Below is a small trained network, with its code and all its weights. Each question gives an input and a class and asks what happens when units are switched off, that is, made to give their printed mean instead of their output.

import numpy as np


def w(rows, s, z=0):
    codes = np.array(rows[::2]) - 128.0
    scale = np.full(codes.shape[1], s)
    scale[-1] = z or s
    return codes * scale


def norm(h):
    return h / np.sqrt((h * h).mean(-1, keepdims=True) + 1e-5)


def f(y):
    return y / 2 * (1 + np.tanh(0.7978845608 * (y + 0.044715 * y**3)))


def log_softmax(a):
    a = a - a.max(-1, keepdims=True)
    return a - np.log(np.exp(a).sum(-1, keepdims=True))


def net(x, mask):
    res = np.array(x, float).reshape(1, 2) / 4 @ E
    u = 0
    for l in range(3):
        y = f(norm(res) @ A[l][:, :-1].T + A[l][:, -1])
        res = res + np.where(mask[u : u + 5], y, B[l][:, -1]) @ B[l][:, :-1]
        u += 5
    return log_softmax(norm(res)[-1] @ U[:, :-1].T + U[:, -1])


A, B = {}, {}
E = w([
[206,2,75,192,149,204,118],'x0',
[41,210,112,231,154,121,153],'x1',
],0.0063)
A[0] = w([
[126,102,229,167,50,176,208,43],'L0N1',
[1,228,111,195,230,88,223,3],'L0N2',
[147,254,189,205,49,70,178,171],'L0N3',
[27,172,152,9,39,117,106,58],'L0N4',
[229,130,85,110,236,75,48,194],'L0N5',
],0.0066,0.0062)
B[0] = w([
[23,203,49,139,106,89,164,102],'L0N1',
[7,164,54,192,185,216,183,232],'L0N2',
[160,240,93,149,155,85,65,254],'L0N3',
[139,73,197,128,181,103,114,232],'L0N4',
[240,2,151,150,144,143,100,208],'L0N5',
],0.0081,0.0059)
A[1] = w([
[12,185,85,138,66,167,246,66],'L1N1',
[140,118,245,140,161,53,60,2],'L1N2',
[34,254,60,171,61,198,235,31],'L1N3',
[77,9,103,181,76,223,226,174],'L1N4',
[88,166,163,157,156,154,198,105],'L1N5',
],0.0082,0.0059)
B[1] = w([
[85,172,151,110,161,180,9,191],'L1N1',
[89,156,85,145,80,117,105,182],'L1N2',
[54,189,160,248,140,156,25,236],'L1N3',
[89,220,74,120,90,112,174,253],'L1N4',
[179,54,172,184,140,104,108,160],'L1N5',
],0.012,0.0062)
A[2] = w([
[247,4,144,62,136,154,115,19],'L2N1',
[64,141,180,171,187,184,114,2],'L2N2',
[94,121,147,160,212,205,218,128],'L2N3',
[128,180,201,43,189,86,106,103],'L2N4',
[152,115,152,41,136,109,139,178],'L2N5',
],0.012,0.0036)
B[2] = w([
[111,6,117,191,252,48,108,254],'L2N1',
[91,78,180,172,204,221,117,182],'L2N2',
[128,171,88,104,22,133,204,143],'L2N3',
[185,79,147,63,92,178,190,177],'L2N4',
[42,156,96,214,61,83,117,170],'L2N5',
],0.011,0.012)
U = w([
[200,28,55,185,220,19,59,155],'0',
[185,214,12,209,68,169,214,190],'1',
[127,84,162,135,86,73,148,2],'2',
[54,253,169,225,157,182,37,196],'3',
[185,206,229,89,180,163,142,74],'4',
[208,171,189,34,53,59,115,145],'5',
],0.012,0.0067)

Each question gives the input, the list of numbers given to net, and the class t.
The units are the neurons (one row each of A and B). Each row of codes is followed by its name. A weight is (code - 128) times the scale printed after its matrix; where a second scale follows, it is the last column's (A, B and U).
mask holds one flag per neuron, layer by layer. A switched-off neuron (its flag False) gives its mean, the last column of its row in B, instead of its output. The means were averaged over made-up inputs and are rounded, as every weight is.
A unit's drop is (log p(t) with every unit on - log p(t) with that unit switched off) / (log p(t) with every unit on - log p(t) with every unit switched off).
most important unit: the unit with the biggest drop
k most important neurons: the k neurons with the biggest drops, biggest first
k most important neurons of layer l: the k neurons of layer l with the biggest drops, biggest first
drop of u: that unit's drop, to one decimal
input [4,3], class 1: most important unit => L0N3
input [-7,-1], class 5: 2 most important neurons => L1N3, L2N1
input [-4,0], class 4: 2 most important neurons of layer 0 => L0N4, L0N2
input [-7,-7], class 5: 3 most important neurons => L1N2, L2N1, L2N4
input [-2,-1], class 5: 3 most important neurons => L2N1, L1N3, L0N2
input [-4,-3], class 5: 2 most important neurons => L2N1, L1N3
input [6,1], class 1: 2 most important neurons => L1N4, L0N3
input [-3,-3], class 5: 3 most important neurons => L1N2, L2N1, L1N3
input [3,1], class 1: 3 most important neurons => L0N3, L1N4, L2N1
input [6,2], class 1: 3 most important neurons => L1N4, L0N3, L2N1
input [5,0], class 1: 3 most important neurons => L0N3, L1N4, L0N4
input [-3,0], class 4: 3 most important neurons => L0N4, L2N1, L1N3
input [-4,-1], class 5: 3 most important neurons of layer 2 => L2N1, L2N4, L2N2
input [5,5], class 1: most important unit => L0N2
input [1,0], class 1: 2 most important neurons of layer 0 => L0N3, L0N4
input [-8,-3], class 5: drop of L2N1 => 0.1
input [-6,-3], class 5: drop of L2N1 => 0.2
input [7,7], class 1: drop of L0N2 => 0.1
